Below is a small trained network, with its code and all its weights. Each question gives an input and a class and asks what happens when units are switched off, that is, made to give their printed mean instead of their output.

import numpy as np


def w(rows, s, z=0):
    codes = np.array(rows[::2]) - 128.0
    scale = np.full(codes.shape[1], s)
    scale[-1] = z or s
    return codes * scale


def f(y):
    return np.maximum(y, 0)


def log_softmax(a):
    a = a - a.max(-1, keepdims=True)
    return a - np.log(np.exp(a).sum(-1, keepdims=True))


def net(x, mask):
    res = np.array(x, float).reshape(1, 6) / 4 @ E
    y = f(res @ A[0][:, :-1].T + A[0][:, -1])
    res = res + np.where(mask, y, B[0][:, -1]) @ B[0][:, :-1]
    return log_softmax(res[-1] @ U[:, :-1].T + U[:, -1])


A, B = {}, {}
E = w([
[215,49,215,57,157,114,206,219,195,70,183],'x0',
[133,134,127,107,113,127,132,124,123,126,116],'x1',
[131,115,133,111,123,129,116,110,119,125,129],'x2',
[177,99,47,131,26,27,84,133,185,203,205],'x3',
[143,124,122,126,119,148,134,95,145,117,125],'x4',
[159,166,97,80,152,223,218,125,67,254,220],'x5',
],0.0055)
A[0] = w([
[188,76,188,47,164,98,185,199,188,76,173,136],'n1',
[185,167,75,70,154,229,238,136,58,253,246,217],'n2',
[155,93,61,157,29,72,81,145,173,181,195,3],'n3',
[153,115,49,117,68,66,85,136,175,150,187,62],'n4',
[61,152,188,108,234,208,180,122,71,88,52,149],'n5',
[59,183,60,221,81,135,50,74,65,144,71,168],'n6',
[169,105,76,136,71,33,114,114,155,179,198,40],'n7',
[182,73,189,89,147,116,167,193,174,74,178,100],'n8',
[44,169,77,196,111,120,61,40,49,169,57,125],'n9',
[171,139,88,119,71,63,94,118,171,198,213,107],'n10',
[203,50,206,91,136,109,190,202,185,83,147,128],'n11',
[84,151,230,149,207,224,178,106,41,80,55,160],'n12',
[108,65,148,192,98,41,28,155,209,19,21,79],'n13',
],0.0042,0.00034)
B[0] = w([
[187,191,98,119,184,64,165,63,85,200,209,227],'n1',
[7,38,244,212,2,138,224,101,50,107,26,254],'n2',
[131,110,80,82,131,190,71,191,191,66,102,208],'n3',
[124,107,111,120,131,193,61,198,190,90,99,196],'n4',
[120,86,89,56,143,170,51,187,204,68,96,223],'n5',
[203,209,62,94,175,70,136,60,77,203,212,229],'n6',
[110,102,86,58,142,156,80,178,177,68,70,199],'n7',
[189,202,93,135,168,79,141,75,98,184,166,211],'n8',
[186,207,84,122,199,75,127,77,123,185,198,228],'n9',
[94,74,111,85,147,181,84,195,184,69,99,201],'n10',
[175,223,100,111,179,62,168,44,104,207,216,226],'n11',
[143,108,62,49,164,191,46,223,211,71,98,230],'n12',
[38,52,232,222,43,83,216,54,39,151,55,249],'n13',
],0.0046,0.0055)
U = w([
[205,239,82,109,188,79,122,65,103,191,222,117],'0',
[125,76,82,49,138,211,36,254,235,56,84,1],'1',
[50,30,227,230,17,124,186,94,51,131,60,244],'2',
],0.0074,8.3e-05)

Each question gives the input, the list of numbers given to net, and the class t.
The units are the neurons (one row each of A and B). Each row of codes is followed by its name. A weight is (code - 128) times the scale printed after its matrix; where a second scale follows, it is the last column's (A, B and U).
mask holds one flag per neuron, in row order. A switched-off neuron (its flag False) gives its mean, the last column of its row in B, instead of its output. The means were averaged over made-up inputs and are rounded, as every weight is.
A unit's drop is (log p(t) with every unit on - log p(t) with that unit switched off) / (log p(t) with every unit on - log p(t) with every unit switched off).
The circuit of an input: a set's keep is (log p(t) with only the set's units on - log p(t) with every unit switched off) / (log p(t) with every unit on - log p(t) with every unit switched off). Starting from the 12 units with the biggest drops (on a tie, the unit counted first), units are removed one at a time, each time the one whose removal leaves the highest keep (on an exact tie, the one counted first), for as long as the keep stays at least 0.8.
circuit, biggest first: the units of the circuit, biggest drop first
most important unit: the unit with the biggest drop
top k neurons: the k neurons with the biggest drops, biggest first
drop when u is switched off: that unit's drop, to one decimal
input [5,-4,-5,6,-5,3], class 1: most important unit	n10
input [7,-8,8,-6,-6,1], class 0: top 3 neurons	[n11 n1 n8]
input [1,4,2,5,2,-8], class 2: top 2 neurons	[n13 n12]
input [6,0,3,-5,-7,-3], class 0: circuit, biggest first	[n11 n1]
input [-7,8,-8,-4,-8,-2], class 0: top 2 neurons	[n6 n9]
input [1,-1,3,-3,-2,3], class 1: circuit, biggest first	[n13 n6]
input [7,0,2,-2,7,-7], class 0: top 4 neurons	[n11 n2 n1 n8]
input [7,-7,1,5,-3,-2], class 0: top 2 neurons	[n11 n1]
input [0,-2,-6,5,-6,-8], class 2: top 2 neurons	[n13 n12]
input [2,2,0,-4,-8,4], class 1: top 4 neurons	[n13 n12 n5 n6]
input [-7,0,-4,-6,0,8], class 2: top 2 neurons	[n2 n11]
input [-6,1,-3,-7,4,-2], class 1: top 4 neurons	[n12 n5 n11 n1]
input [7,2,2,8,2,4], class 1: top 2 neurons	[n10 n7]
input [6,-7,3,0,6,7], class 2: top 3 neurons	[n2 n6 n9]
input [3,4,6,0,-4,-6], class 2: most important unit	n13
input [-6,-6,-2,-2,3,-4], class 0: top 3 neurons	[n6 n2 n9]
input [2,-3,-4,-2,2,4], class 2: drop when n2 is switched off	0.7
input [5,-8,-7,-5,-4,1], class 0: drop when n7 is switched off	0.2
input [5,-8,2,-3,-1,-2], class 0: drop when n2 is switched off	0.1
input [5,3,1,-3,7,-6], class 2: circuit, biggest first	[n13]
